Each row was made from one small tree. The marks that hang from a mark follow it in brackets, in the order of their numbers. Every link used is in the known rows. Write each row's tree.
Each row is shifted at random along 7 fixed directions that mean nothing.
Known rows:
z288{z605{z212{z162{z788} z832{z765} z961}}}: [ 135   49 -117  -74 -254  -23  -81   -8  128  -49  195   26  -88  153
   46  196  174 -178  338  -14   66  -92 -353 -195   29   37  183   71
 -103  -52 -127   44 -362   21 -167  -15  -47  -35  -36 -115  -63    8
  248   43  135 -258 -206 -114 -206  -97  213 -212    6  -60  -18 -240
    7 -169]
z953{z162{z445{z212 z605{z288}} z788} z791 z832}: [ -80 -270  115   64  -22  143  123 -382   26 -162   23  -13 -374 -140
 -140 -456  -52 -168  124  -87    6 -180 -159 -494  220  -44  163   22
    5  -13   95  396  -64  -74   31   86    3 -167  136  138 -178 -379
  -39 -126  102   31 -298   -5  -17 -323  214 -246  -55  257   72 -315
 -121  175]
z288{z605{z212{z832{z765}} z354{z348{z961} z949}}}: [ -80    9  -16  -42 -210  -35 -217   11  115 -131  190  152   67  222
  237  378  -61 -119  168   27 -218 -148 -341  262   32 -286   43 -111
  152  134    2   59 -283  -24 -114  -20 -138  -58 -230  106  203   36
  372 -154   95 -169 -319  -25   43 -145  242 -233 -161 -287    1 -170
   11 -191]
z162{z445 z788{z832{z961} z953}}: [  59   46  196  -21  212 -330 -224 -299   -8  102  296  -32 -183 -371
 -162  404 -181 -168 -289  123   -3  -72 -403 -337 -348  150  102   69
   18  -14  -92   93 -211 -252   44  -79  198   -8 -186  -51 -137  -32
   22 -137  127   21   -4   24  -29    8   43  -89  -94 -135  221  129
    1 -152]
z605{z288 z354 z765{z212{z961{z953}}}}: [ -22  -97  338  -10  203 -264   -5  -65   45   88   49  -92  -26  -88
  104  384 -219 -222  142   28 -196  -10    9  510    4  125  183   87
   54   92   85  126  144 -193   -6 -154 -170  -76  -49  -35   88  -47
 -116 -310 -113  -39 -318 -146  -94   75  178  -24 -294   10  119 -251
   52  -63]
z162{z445{z605} z788{z832{z765{z212} z961}}}: [ 272  -70  236  -19   16 -184   31 -268  -85   72  127  -53 -110 -127
 -209  234  -54 -173 -121   55  -46  -96 -238 -216 -164   92  119   12
  -81  127  -80  161 -220 -265  -48  -30  300   57 -197   -6 -201   16
   76  -72  -67 -132 -136  102  -90  -35  164  -41  -55   53  203   76
    9 -114]
z765{z212{z605{z354} z961}}: [-183  -49 -182  139 -139 -223 -326 -156  126 -257  368   56   36 -219
  311  256 -404 -116  189  -59 -282 -330 -334  326   26 -375  253 -134
  375    3  -10  107 -509 -133 -274   30 -125 -185  175   30  148  217
  164 -119  180 -266  -72 -125  111 -150  226 -261  -38 -280  339 -197
  -21 -332]
z765{z212{z605{z354}} z832{z961{z953{z791{z288}}}}}: [ -24  -23  187  -41 -135   -3  162  -61  127  134  -42  -88  -99   87
   13  517  247   15  459    2   92   -6  134  283  147  180  142  153
  -46  -66  -34   92  204 -129   77 -163  -83  103  -46   65 -240  -52
  -80  -73  -19 -331 -377  -40 -135 -179  106 -215 -255  272 -185  -88
   30 -180]
z288{z605{z212{z832}}}: [-192   -5   48   -1  -48 -131 -232  -89  116  -53  236   58   -4   -9
  127  186 -136 -267  -38  109  -27 -122 -338    8  -82    9   27   -8
  144  -48  -86   83 -215  -61 -148   -2  -30  -63  -22  -81   48 -136
  107 -133  142  -41 -160  -31  -23  -69  191 -229 -118 -145  198  -41
 -134 -152]
z765{z212{z162 z961}}: [-167  -12 -141  -12 -222  167   12  -70  133 -230  109  118  -82   95
   82 -422  100   36  428 -175 -116 -299 -167   67  340 -247   24 -101
   87   94  -45  124 -339  -74  -41   62   72 -152  115   39  113   41
  137  -80  211 -194 -174  -34    6 -203  257 -163   -9  -16 -105 -247
  -21  -23]
z162{z788{z953{z791{z605{z354{z949}}} z832{z961}}}}: [ -83   36 -146  -30 -192  203   51 -305  103  -63   -2  104  -65  123
  -70    2  175  -39   30  -98   63 -122 -158   -7  177  -70   74 -108
 -125  100  -28  126 -106  -78   53   50  306   91 -183  130 -196  -17
  161   65   51 -214 -349  235   -5 -282   24 -218 -282  -19  -91 -132
    5  -78]
z832{z765{z212} z961{z953{z162 z445{z788} z791}}}: [  42 -255  166  -51 -360  -32 -108  -38   48  -40  192  109 -331  -18
 -147  328  167   75  686  -55 -141    1 -222 -197   79 -172  478   10
  -70 -224  -96   59  -17  106    5  -67 -157   -4 -130  103 -211  -98
  103  -55  151 -198 -330   28  -94 -373   23 -307  -58   71  -85 -253
  -81 -146]
z348{z961{z953{z162{z788} z445 z832}}}: [-381  -40   77  -37   23  -21 -191 -135   74   -2  250   78 -295 -243
 -242  -66   29 -371  -14  135   15   82 -291 -808  -90  187  243  -40
   71 -126 -145  114  -39  -73  118   -5  253   70 -301  191 -268 -302
   -4  -81  231  138 -309  137  -35 -133   24 -281 -211  -87  123  -46
  -63  -14]
z445{z212{z961{z953{z832{z765}}}} z605{z288}}: [  92 -235  105  -21  -86   47   83  -55    0   -5   28   -8 -132   43
  -76  -57   86 -209  200   75  -84  -59 -126 -249  143   15  115   21
 -127  -92 -118  264   61 -111  -11   24   49   29  -28  122 -126 -259
    0 -102 -184   23 -363   65  -11 -249  328  -99 -139  207  115 -310
 -198   89]
z791{z288 z605{z354{z348{z961} z949} z765}}: [ 189   41  171 -143 -173  -24   28  -22   89   56   16  149   55  363
  189  375  229   69  378  120  -28  -11   31  330  -47   -4 -155  186
   61  -88  -44    2   36   35   87 -155 -224   -4 -153  -32  -18 -131
  165 -105  -92 -116 -396 -274 -126  -34  133 -145 -174  -85 -338  -28
  138  -82]
z961{z953{z162 z445{z212 z605 z788} z832{z765}}}: [ 112  -91  140  -57 -303 -176 -194  132  -74   49  248  133 -256 -278
  -46  154  -10  -11  371  -76 -332   61 -103 -232   -8 -258  443  -32
  -73  -81  -29  -86  -85  140  -61 -103 -329 -117 -268   48  -30   81
  200 -132  203   11 -221  -25    8 -240   18 -297 -111   58   98 -374
  -56 -171]
z162{z445{z212 z605 z788{z832{z765 z961} z953}}}: [  53  -69  -34  -23 -219   43 -138 -216 -122  -38  201  156 -108 -123
 -140 -241  101   18  133  -35 -232 -279 -400 -270   35 -350  -58 -154
 -155  -26 -170  132 -382 -156   -9   60  289  -21 -146   -2 -108  112
  208  -14  -65 -120 -121  214  113 -279  191 -258   12   11  112 -284
 -150 -103]
z961{z953{z162{z788} z791}}: [-297   19 -139   53 -113  110  -91 -141  113 -199  205  113 -246 -119
  -63 -126    5  -75  309  -90 -107  -96 -317 -374  207 -174  337 -143
  150 -105  -73  163 -206   59  -25   79  125 -118   49  234 -132  -82
   11   31  316 -138 -206   69   31 -379   69 -322 -108  -70   54 -210
 -115   20]
z788{z953{z832{z765 z961}}}: [-287  -38 -185   23 -362   52 -227   12  106  -97  272  179 -163  110
  -23  252   12    0  349  -30 -293 -156 -359 -165  263 -271  162 -245
   14 -149 -143   48 -164  -47 -101   34   41    1   -4  148  -50   52
  193  -89  119 -132 -208  197  163 -353  111 -266  -48  -66   27 -224
 -210  -90]
z162{z445 z788{z832 z961{z953{z791{z605}}}}}: [-262  203   21   76  119   -6 -145 -260   24  -42  207    7 -134 -287
  -93 -213  -83  -14  -67  -88  -30  -75 -229 -259   62 -138  214  -11
  139   56    7  205 -121 -157  103   -1  253 -155  -14   -7  -51  -45
   56 -124  205  -53 -152  105   87 -220   16 -294 -293 -100   45  -58
   26  -15]
z791{z288{z605{z212{z162} z765}}}: [ 263   24  378  -91   28 -294  -40   22   75  120   38  -38  -38  123
  229  319  -70  -47   92   -8  -95  -90  -72  509  -82  114   66  218
   24  110  132   11  130  -59  -45 -149 -392 -244   45 -324  239  -99
   72 -312  167  -51 -189 -357 -202  131   99  -50 -191   42 -151  -77
   95  -62]
z445{z605{z288 z354} z832{z765}}: [  12  -59  174  -89 -268 -211 -171  157  -17  134  184   67  -17   13
  127  539  -37 -112  255  114 -350   60  -43  229  -30  -42  125  -29
    0 -124  -45   19  -63  -17  -40 -179 -331  -33 -145  -77    1   18
   94 -192 -248  129 -201 -110  -30    9  185 -182   13   61   52 -350
  -79 -165]
z832{z765{z212{z162{z445 z788}}} z961{z953{z791}}}: [  34 -210  212  -67 -258   46    4 -226   84  -68  145  -20 -352  155
 -282  109  219 -108  378   37   42  -67 -441 -540   13  106  260  149
  -29 -213 -141  368 -103 -158  140   -9  235   19    7  130 -266 -377
  -36  -48    2 -147 -305  -21 -136 -267  191 -185   84   99  -88  -59
 -113   63]
z162{z445{z832{z765}}}: [ -23    8  117  -45 -179   19   93   57   -4   -8    9   14 -169  157
 -102 -207   26   -4  206  -49 -220  -22   64  -90  216  -15  -43 -103
  -33  113   55  145   19  -96   31  -68   -9  -94  -41   56   28 -154
   73 -255  -45  117 -129   15    0 -165  174  -61   -9  162  -26  -98
  -49  129]
z162{z445 z788{z961}}: [  87  215  160  -64  294 -195   98  -19  -48  247   43  -73  -96 -266
 -180  397   45 -101   26    9  -29  155  207 -212  -41  291   51  103
 -101   90   -3 -108    5  -65   38 -214   74   50 -353 -123 -200  138
 -106 -132   58  -27  -69  -90 -157  111  -38   79 -171  113  -14  -59
  176  -74]
z212{z162{z445{z788}} z961{z953{z832}}}: [  85   46 -130 -150 -160  114   28 -103   -7 -142   35  133 -101  -41
 -102 -480  224  -46  183  -91  126 -106 -217 -453  -18  -71  173   17
 -106   62 -156   33 -433   96   54   17  257  -17 -254   36 -155   66
  136  133  127   -4 -191  -25 -158 -166  153 -186  -24  -54  -19 -130
  106 -124]
z605{z212{z162{z788} z832{z765} z961{z953}}}: [   2  193  -16  -58  -79 -135  -67  162   76   71  167   -9  -95  -65
   24  124   68 -193  189  -94 -227   -5 -154  -99  111   53  379  -34
  -90  135  -25   -6 -167 -109  -58  -98  -74  -58 -172   -6  104  122
  197 -141  161 -171 -183    5  -94  -12  139 -198 -154  -33   60 -279
   84 -131]
z445{z212 z788{z953} z832{z961}}: [ 135 -305  302  -76 -130 -223 -169 -142  -22  115  232    2 -255 -222
  -96  248    8  -33  159  141 -189  -88 -259 -273 -179   53 -130  175
 -107 -224  -94  159   69 -204  120 -139 -230  -79  -33  -67   -1 -353
    8 -343  -65  111  -64  -75   40 -104  195  -95   24  139   67 -180
 -249   31]
z162{z788{z832{z765 z961{z953}}}}: [-153  299  -80  -79 -168  123   95  256   42  158   67   81 -126   68
 -203  318  352   50  523  -72 -204  139   45 -299  349   10  142 -137
 -253  -58 -152  -77   50   28   24 -128  148  110 -257  107 -223  179
   85   10   18 -192 -263  196  -19 -212   31 -192 -189  167 -182 -266
  -67  -51]
z953{z791{z288{z605}} z832{z765{z212{z162}} z961}}: [-129   46  -52 -175 -268   98 -137  -50   43   48   96  199   73  241
    5   19  281 -219  -80 -103  -86 -111 -384  182   57 -162  330 -201
 -110  209 -144 -114 -245   51   16   24  438  170 -479 -232  -82  220
  295   51  257 -157 -413  378 -129   61   20 -168 -145  -56 -167 -103
  116 -273]
z288{z605{z354{z348 z949} z765}}: [ 365 -197  364 -108 -164 -197 -124 -239   92  -57  147   43   33  218
  123  623 -118  -72   67  209   93  -28 -349  268 -334   55  -52  228
  165  -78  -43  212 -125   -6   -7  -75 -183  -58  -76  -63   35 -336
  136 -134  -70   36 -300 -330 -136  -56  252  -44  -42 -211  -35   79
  -72  -53]
z354{z348 z605 z949{z765{z212}}}: [ 253  -96  150  -28  -81 -155  -47 -190   47 -139  188  138  119  105
  152  583 -180   20   57   18 -108  -55 -286  446 -110 -258  105  -37
  265  155  -76   52 -252   14  -77   10  -75  -34 -190   35  138  126
  320  -97  101 -238 -238  -87   37  -68  247 -147 -131 -296   92  114
   36 -173]
z949{z605{z288} z765{z212{z961{z953{z832}}}}}: [ -13 -354  312    8  -70 -228 -148 -289  144 -193  255  -74 -176  -89
   75  489 -241 -137  189   52  -57  -78 -466  272 -106 -103  214  149
  139 -123  -28  246   45  -47  -15  -58 -319 -186  212   35   79 -267
   38 -276  -96   52 -230 -221  -53  -11  307 -262 -109  -80  132  -52
  -69 -121]
z445{z212{z832{z961}} z605{z288 z765} z788{z953}}: [ 790 -219  224  -43   34  -72  449  -71  -85   15 -315 -134 -149   -8
  137 -196   55  350  412 -261  -31 -277  204  603  212 -160  -71  138
 -456  291  194   88  157  -72  -49  -71 -500 -242   85    0  152   53
   96 -197 -146 -185 -154 -263 -169 -214  246   52 -196  418 -144 -354
   79  109]
z354{z212{z162} z605}: [  38  -32  198  -23  102 -191  -92 -115   58   49  129   40   19  -70
   86  243 -139 -278 -256  126 -174  -34 -111  -64  -86  158  141  -35
  152   91  -90  143  -70 -238  -21   11   94  -16 -146   -6  158 -103
  168 -205  134  -92 -194   37   64   47  204  -80 -203 -128  164   59
  -70  -33]
z949{z605{z212{z832} z288 z354 z765}}: [-389 -177  103  -75 -379  173 -113 -175  218  -61  185  107   27  336
   73  325  254 -192  682  204   66  -53 -265   83  154  149 -210  113
  -48 -529 -201  251 -116   76  -15  -85 -305   37  271  -47 -268 -410
   10  -11 -516  -16 -406 -195 -137 -101  284 -603   94   49 -111 -351
 -250 -153]
z791{z605{z212 z288 z765{z832{z961}}}}: [ 290 -109  318 -218 -244   25   56 -114   29   80  -65   90   69  520
  125  267  319  171  462  -15   83  -77  -74  640  -71   73  -80  170
 -151   11  -11  -41  -36  113   47 -151 -284   25 -195 -203 -140   -4
   85  -18 -279  -67 -329 -197 -345   71  150 -192  -48   81 -338  -51
  149 -279]
z162{z445{z605{z212} z832} z788{z961}}: [ -31  178  -16  -44   76   25   56  -22 -114   84    3   46  -24 -169
  -69 -233   82   26   89 -175 -161  -51  145   49  208 -101  -24  -66
  -80  258   76  -39 -235  -60    1 -104   -3  -97 -308 -103  -29  294
  104 -118   -6  -41  -44   -7  -23  -24   94 -203 -143   97  -11 -301
  126  -85]
z348{z961{z953{z445{z788} z832{z765}}}}: [  -4  153   60 -107  -62   89  306  276  -35  168 -180   12 -183  -17
 -187  -73  304  -13  375 -134 -110  179  420 -284  334  116   93 -114
 -349  221   22 -133  354   65   80 -142   42   97 -442  167 -151   48
   18 -138   36  -36 -354  160 -115 -197  -30  -28 -388  289 -159 -253
   85   56]
z953{z162{z445} z791{z288} z832{z961}}: [-252   35  -14  -63  -39  143   27  -92   45  -34  -49  140 -189   51
  -75 -394  106  -52   -6 -196 -202 -121  -19  -14  283 -151  315 -235
  -45  253  105   -4  -23   13   81  -15  164  -35 -274  -33  -35   37
  172 -150  324   50 -307  242  -16  -86  -19 -172 -189  123 -178 -120
  172  -58]
z354{z212{z832 z961} z348 z605 z949{z765}}: [ 263 -226   93  -15 -265   -7  -15 -139  186 -249  144  109  -84  200
  182  298  -80  113  310   -9  -68  -97 -247  151  102 -255  124   66
  195   28  -18  261 -143  -26  -40   14 -405 -156   62  140  323 -209
  516 -233   93 -179 -293 -202  124 -225  433 -251 -116 -214  -95   13
  -72    9]
z791{z605{z212{z162 z832} z354 z765}}: [-154  226 -238  -17  -95  -17  -60  -69   47   33   76  101  283  155
  241  103   51 -274  158   31 -125  -97   44  478  125   19   86 -184
  -31   74  -93  -83 -348  -77 -226   10   64   64  -65  -93  -73  294
  209   78  -51 -383 -238   61 -106  -20   68 -404 -218 -108  183 -255
  125 -335]
z791{z288{z605{z765{z212}}}}: [ 318  -63  256 -118   40 -134  110 -153   41   78   -4    7   31  195
   54  308  109  -79  176   76  239  -48 -106  348 -170  181  -93  233
  -44  -31  -91  -25  -15   62  -63  -78   -4   10  -72 -198 -154  -57
  -41   -1   32 -163 -255 -206 -290   12   93    5 -149   38  -99  119
   45  -91]
z961{z953{z162 z791{z605} z832{z765{z212}}}}: [  69 -115   57  -49 -182  217  177 -259   57  -98  -57   44 -121  241
 -140 -311  263  -53  249  -87  113  -70 -119   -8  164   15  261  -62
 -127   66  -61  114   22   45   45   95  270   41  -97  154 -231 -132
   71   80  110 -203 -395  255 -150 -386   41 -213 -247  121  -87  -16
    5  -15]
z605{z212{z162} z288 z354{z348} z765}: [ -95    8  361 -168 -182  -61  -79   93  106  136   72   91   -8  253
  197  404  164  -11  544    7 -287    0   18  453  151   89   32  133
    0  -66   86   48   61   21  123 -249 -538 -122 -105 -252  145 -117
   62 -306 -148   31 -389 -306 -135   80  186 -288  -38   63 -341 -477
   31 -105]
z961{z953{z162 z832}}: [-166  150  166 -157  -81   -5  -15  182   70  145   72   91 -183  -70
 -132   97  214  -44  245  -20 -127  181   57 -167   89  148  214   -2
 -108  -30  -46 -158  123  141  144 -174  -93   -1 -366   27  -76  -15
   22 -126  205  153 -259   34 -100  -47  -32 -146 -193  111 -194 -158
   30  -77]
z788{z953{z445{z605{z288 z765}} z791 z832} z961}: [  12 -116  165   20  -57 -115  -88 -125   30   96  127    4 -131 -271
   38  313  -88   78  222  -62   54  -15   12  259  125  -76  260   56
  -62  -57   58   87  139   13   33  -73 -352  -72  -33  -94  -69  -38
   76 -179   -8    8 -293  -73  -28 -208   19 -296 -271   94  -62 -361
  -37  -67]
z953{z162{z788} z445 z791{z288} z832{z961}}: [ 329  -80   78 -114    5  -68   71 -170   34  -32  -48   50 -218  -97
   -4  -48   74  108   67 -266   54  -85  -32  100  -20  -76  518  -37
 -157  298  178  -96  -53  174   12  -62 -196  -85 -311  -81 -108   94
  217  -28  393   -6 -221    3 -250  -94 -130 -110 -193   97 -179   44
  302 -197]
z765{z212{z605} z832{z961{z953}}}: [  59  -75   98   14 -123   -7   86 -140   72  -74   43  -49  -52   79
   -3  158   34   19  256   -5   65 -169 -152  132   67  -13   74   16
   72   62 -118  156 -117 -197  -38   12  159   42  -17  195 -126    3
    9  -21   36 -289 -212   18  -45 -232  255 -164 -153   72   74   68
  -57 -130]

Which tree is each row?
[-129   -1  167  -43  -76 -183  -61 -179   65   25  171   46  152    7
  159  692 -166 -240  102   76 -136  -30 -113  547  -50    3  104  -66
  165  174  -43   24 -219 -171  -62  -69   22   69 -130   22   11  227
  124 -111  -21 -265 -260  -18  -70  128  177 -219 -194 -116  144 -114
  121 -309]	z605{z288 z354{z949{z765{z212{z162} z832}}}}
[-149   73 -115  -45  -18   96   91   45   -1  -58  -42  106 -211 -280
  -58 -276  116   17  260 -234  -78   24  165 -180  255 -183  372 -218
 -134  251   72 -135   44  191   38  -16   -6  -41 -387  218 -101  166
  123  -36  367  -75 -289  180  -75 -275 -103 -232 -373   73  -57 -274
  165 -104]	z348{z961{z953{z162 z445{z788} z791 z832}}}
[ -50   29  121  -23  112 -261 -131   27   73   35  155   35   39 -125
  240  354 -202 -149   57   20 -154  -95  -76  284  -52   20  182   -4
   79   59   31  -37 -142   -8 -139 -105 -340  -89  -65  -68  105   74
   73 -184   53  -19 -120 -112  -80   31  130 -198 -140  -58  188 -112
   28 -240]	z605{z212{z832} z288}
[ 101   68  159    9  149 -291  -15 -222 -108   93  134   -7   29 -196
   16  496 -235 -311 -111   33 -190   13  -17  255 -123   37  165  -18
  140  211   13   13 -295 -169 -138 -111   93   30 -321  -27 -105  263
    9 -105   11 -248 -203  -83  -56   76  123 -114 -152 -133  302 -160
  144 -179]	z162{z445{z605{z354{z348} z765{z212}}} z788}
[-194  -96   -9   44  -73   84    7 -224  115 -119   40   60  -13  254
  131   14    9 -160  306  137  -39 -171  -89   27  140   25 -106   -9
  105 -214 -101  257  -76 -120  -83   39   70  -34  234   38 -167 -258
  -91  -24 -180 -101 -307  -80  -15 -271  231 -216 -123   35   63 -169
 -147    1]	z791{z605{z288 z354}}
[-108  -39   55  -36 -289    6 -182 -203  100  -29  167   87 -170   76
   27   49   54  -26  158  -91 -201  -96 -245  214   74 -113  287 -130
  -42    7   70   26   -4    8   55  -27  -84 -103  -83  -26   -1  -51
  178 -134  161  -30 -294  148  -25 -246  -59 -263 -181  -35 -129 -234
   33 -147]	z788{z953{z162 z791{z605{z354}} z832{z765}}}
[-153   28   50   79    7  -36   24  -84  -68   57   87   28 -121 -256
 -119  -55  -59 -117  117   53 -199  -69   96 -389  191  -31  -51  -32
   39  -37  -87  143  -72 -221  -41  -49  167  -43  -35  -23  -95  -41
  -44 -194  -27  -69 -137   -7  120 -158  181 -116 -147  125  136 -298
 -112   79]	z162{z445{z605 z788{z961}}}
[-356   66  135  -71 -389  130  -28  -51  133   36  248   54 -198   58
 -116  242  278  106  726 -120 -121    0 -135  -51  318  -19  -58   87
   33  -90  -52   48  -56  -73  156 -173 -151  -90   28 -110  -37    9
   77 -219   97 -195 -220 -118  -38  -25  141 -321  -15  125 -392 -320
   -9  -56]	z949{z765{z212{z162{z788{z961}}} z832}}
[ 219 -111  298   36 -118 -417 -264 -276  120    6  377 -130 -162 -216
  165  458 -322 -159  -19   94   46 -194 -535   37 -312  130  242  259
  208  -59  -32  272 -221 -307  -14  -59 -235 -177  221 -136  102 -190
   92 -231   76  -83 -134 -332 -116   89  283 -209   -6 -161  156 -127
   -4 -124]	z212{z162{z788{z953}} z605{z288 z765{z832}} z961}
[ 232  -22   88  -80  138 -226  -59 -134  -41   41   90   18    9 -100
  -13  483  -54 -109  -68   75  -38    1 -171  196 -262   50  337 -103
    9  175 -126 -128 -219  -56  -87  -27  160  107 -386  153 -170  266
   76   61  194 -160 -104   88 -153  -20   50  -41 -194  -97  201  155
  168 -312]	z765{z832{z961{z953{z162}}}}
[-172    9  141 -137   18    9  -75  -92   39   55   69  139   92  133
   80  207  118 -211   83  112 -148  -27 -118  118  -22   68   -6  -68
   48    1 -107   37 -155   -6   87 -101   92  107 -341 -111  -91  -49
   -4  -68 -124   97 -349   31  -67   22  187 -137  -72  -67  -59 -203
   -2 -122]	z605{z288 z354{z348}}
[-172  167  -31  -52 -117   93  -43   35  118   -2  146  214   65  160
   96  239  121 -129  253    9  -61  -31 -180 -164  182  -24   74   -8
  102  -68 -156   85 -301   23  -37    7   47   22 -131  -14  -60   73
  197   61   20 -221 -349  -50  -15  -61  198 -348 -112 -130  -42 -287
  -63 -114]	z354{z605{z212{z162{z788}} z288} z949}
[ -37  123   54  -28  -68 -188  -16  128   98   74  190   54   58  -40
  194  822   -4 -124  345  109 -201   32  -11  240  104  -96  116   19
  148   -3 -141  -65  -88  -67  -32 -108 -117   72 -217   22   62  223
  205 -140   69 -366 -307 -133  -18   72  254 -255 -174  -75  -28 -284
  109 -219]	z354{z348{z961} z949{z765{z212{z162 z605{z288}}}}}
[-139   50  122 -109 -412  -28  -94 -125  118   68  185  102   48  189
   54  751  148  -48  308  100  -40  155  -29  393  -45   27   17   10
   88  -93  -63  -20    8   70   56 -154 -108  111 -176  -18 -154  -26
  139  -65 -102 -139 -316  -36 -116    9   51 -279 -142  -59 -151  -65
   63 -302]	z953{z791{z605{z354{z949{z765{z832}}}}}}
[ -85   53  252  -28  189 -333 -192  -40   68  147  132   -4   21  -47
  215  603 -184 -277  -93  105 -200  -39  -65  393 -147  131   60   83
  130   40   76  -40   68 -108 -116 -169 -207 -102 -110 -250   93    2
  -36 -272  128  -50 -191 -168  -74  106   43  -64 -282  -58   98  -81
   38 -211]	z791{z288{z605{z212 z354}}}
[ 282  -97  263  -35 -122 -124   86  -80   59  -70   -9  -90 -116  191
   93  281  -62  110  303 -106   26 -134 -190  567   49  -97  139  112
   26  231   50  119   -5 -155  -64  -30 -112 -169   43   80  128   43
   91 -170  204 -302 -227 -203 -135 -119  224  -41 -219   40  -83  -14
   63  -46]	z288{z605{z765{z212{z162} z832{z961{z953}}}}}
[ -87 -264  -43  -53 -483   88 -210  -42   14  -63  247  190 -138  118
  -99   97  145  -93  367   63 -194  -92 -287 -325  108 -233  139 -141
  -54 -245 -189  145 -212   12  -77   33   -1   94 -140   56 -226 -166
  216  -28  -83   11 -304  133   57 -292  198 -316   84   72   65 -236
 -243 -137]	z953{z445{z212 z605} z832{z765 z961}}
[ 340  190   75  -56  264 -115  245   -1  -26   80 -111  -93  -65 -183
  -65  181   42  109   47 -144  -16   -5  118   85   52   70  166  -30
 -229  319   50  -49   46  -63  -11  -90   53  -47 -237  100  -58  219
   33  -45  136 -144  -76   25 -133 -108   28   54 -319  139    1   48
  141  -64]	z162{z788{z832{z961{z953}}}}
[ 136   77  -34 -120  -93 -189  -26  184    2  174  184   33  -26 -183
   56  545  149  -36  417   93 -108  130  176  -27  -11   97   13   89
 -100 -178 -138 -161 -126   84  -67 -168 -333    9 -128  -21 -120  134
   65  -61   70 -136  -14 -170 -114  -35   75 -151   27  160   45 -232
  -20 -195]	z445{z212{z162} z832}
[-282   76   67  -75 -260  -59 -173  100   70   17  245   93 -196  -35
  -43  -27   38  -87  252   76 -188   17  -95 -327   83   10    2   23
  127 -163  -84  111 -172  -84   83 -111  -98 -113   -2  -26   21 -184
   84 -233   94  138  -87 -133   33  -56  178 -258  103   33  -30 -185
  -92    5]	z212{z162{z445{z832}}}
[   3   73 -200   23   52  -10  109   32   42  -82   51    1 -121 -132
   45 -134  -16  -21  332 -127  -91 -102  151   -4  253 -142   37  -58
  -49   90   29    4 -227   -6 -156  -45 -143  -94   -3  106   -7  129
  111 -106  162 -177  -72  -90  -19 -182  181  -89  -71  113  113 -223
   77  -76]	z162{z445{z212{z832 z961}}}
[  72   67  112   -1   10 -106  134   -6   75   35  -31  -64   42   29
  145  -50  -86 -121  117  -59 -127 -127  132  342  201  144   60  -49
  -68  240  108   91   15 -180 -103  -38 -216 -127  105  -43  179  -51
  127 -253   44 -156 -159  -84 -101  -16  161 -164 -197  120   74 -152
   42  -10]	z605{z212{z162 z832} z765}
